Here is a tiny trained network, its code and every weight. The questions are about switching its units off for an input and a class, where a switched-off unit gives its printed mean instead of its output.

import numpy as np


def w(rows, s, z=0):
    codes = np.array(rows[::2]) - 128.0
    scale = np.full(codes.shape[1], s)
    scale[-1] = z or s
    return codes * scale


def norm(h):
    return h / np.sqrt((h * h).mean(-1, keepdims=True) + 1e-5)


def f(y):
    return np.maximum(y, 0)


def log_softmax(a):
    a = a - a.max(-1, keepdims=True)
    return a - np.log(np.exp(a).sum(-1, keepdims=True))


def net(x, mask):
    res = np.array(x, float).reshape(1, 2) / 4 @ E
    u = 0
    for l in range(2):
        y = f(norm(res) @ A[l][:, :-1].T + A[l][:, -1])
        res = res + np.where(mask[u : u + 5], y, B[l][:, -1]) @ B[l][:, :-1]
        u += 5
    return log_softmax(norm(res)[-1] @ U[:, :-1].T + U[:, -1])


A, B = {}, {}
E = w([
[54,237,192],'x0',
[114,195,6],'x1',
],0.0018)
A[0] = w([
[148,107,202,6],'L0N1',
[121,164,160,143],'L0N2',
[96,173,149,185],'L0N3',
[47,168,128,94],'L0N4',
[134,106,4,72],'L0N5',
],0.0038,0.0021)
B[0] = w([
[40,32,232,166],'L0N1',
[197,93,80,203],'L0N2',
[191,43,125,251],'L0N3',
[236,126,125,208],'L0N4',
[130,95,251,233],'L0N5',
],0.0024,0.0016)
A[1] = w([
[97,187,215,246],'L1N1',
[125,95,245,78],'L1N2',
[40,133,2,104],'L1N3',
[193,137,101,192],'L1N4',
[110,184,135,194],'L1N5',
],0.0062,0.0012)
B[1] = w([
[197,25,88,213],'L1N1',
[75,210,110,254],'L1N2',
[86,91,254,174],'L1N3',
[101,186,112,195],'L1N4',
[160,53,86,165],'L1N5',
],0.0052,0.0039)
U = w([
[48,82,240,186],'0',
[239,46,79,219],'1',
[80,254,63,162],'2',
[167,151,116,21],'3',
[171,157,120,2],'4',
],0.011,0.0064)

Each question gives the input, the list of numbers given to net, and the class t.
The units are the neurons (one row each of A and B). Each row of codes is followed by its name. A weight is (code - 128) times the scale printed after its matrix; where a second scale follows, it is the last column's (A, B and U).
mask holds one flag per neuron, layer by layer. A switched-off neuron (its flag False) gives its mean, the last column of its row in B, instead of its output. The means were averaged over made-up inputs and are rounded, as every weight is.
A unit's drop is (log p(t) with every unit on - log p(t) with that unit switched off) / (log p(t) with every unit on - log p(t) with every unit switched off).
The circuit of an input: a set's keep is (log p(t) with only the set's units on - log p(t) with every unit switched off) / (log p(t) with every unit on - log p(t) with every unit switched off). Starting from all 10 units, units are removed one at a time, each time the one whose removal leaves the highest keep (on an exact tie, the one counted first), for as long as the keep stays at least 0.8.
units of the circuit, in order: the units of the circuit, biggest drop first
top k neurons: the k neurons with the biggest drops, biggest first
top k neurons in layer l: the k neurons of layer l with the biggest drops, biggest first
drop when u is switched off: that unit's drop, to one decimal
input [-6,-8], class 0: units of the circuit, in order -> L1N1, L1N2
input [0,6], class 0: units of the circuit, in order -> L1N3
input [0,-1], class 2: top 2 neurons in layer 1 -> L1N2, L1N3
input [4,4], class 0: top 2 neurons in layer 0 -> L0N5, L0N3
input [-1,1], class 2: top 3 neurons -> L1N2, L0N5, L1N3
input [3,4], class 0: top 3 neurons -> L1N3, L1N2, L1N1
input [-3,0], class 2: top 2 neurons -> L1N1, L0N5
input [-5,-8], class 0: units of the circuit, in order -> L1N1, L1N2
input [6,5], class 1: top 3 neurons -> L1N2, L1N5, L0N4
input [8,-5], class 1: top 2 neurons -> L1N1, L1N3
input [-5,7], class 0: units of the circuit, in order -> L1N3, L1N1
input [-5,-7], class 0: top 2 neurons -> L1N1, L1N2
input [2,-3], class 2: top 3 neurons -> L1N2, L1N3, L0N5
input [5,-4], class 1: units of the circuit, in order -> L1N1
input [4,5], class 0: top 2 neurons -> L1N3, L1N2
input [3,-1], class 2: top 3 neurons -> L0N3, L0N2, L1N2
input [-2,2], class 2: top 2 neurons -> L0N5, L1N3
input [-2,-2], class 2: top 2 neurons in layer 1 -> L1N1, L1N3
input [0,-2], class 2: top 2 neurons in layer 1 -> L1N2, L1N3
input [7,-5], class 1: top neuron -> L1N1
input [-6,6], class 0: top 3 neurons in layer 1 -> L1N3, L1N1, L1N2
input [-2,-3], class 2: top 3 neurons -> L1N2, L1N3, L1N1
input [-1,4], class 0: top 2 neurons -> L1N3, L0N4
input [0,5], class 0: drop when L1N3 is switched off -> 1.0
input [1,0], class 2: drop when L1N1 is switched off -> 1.0
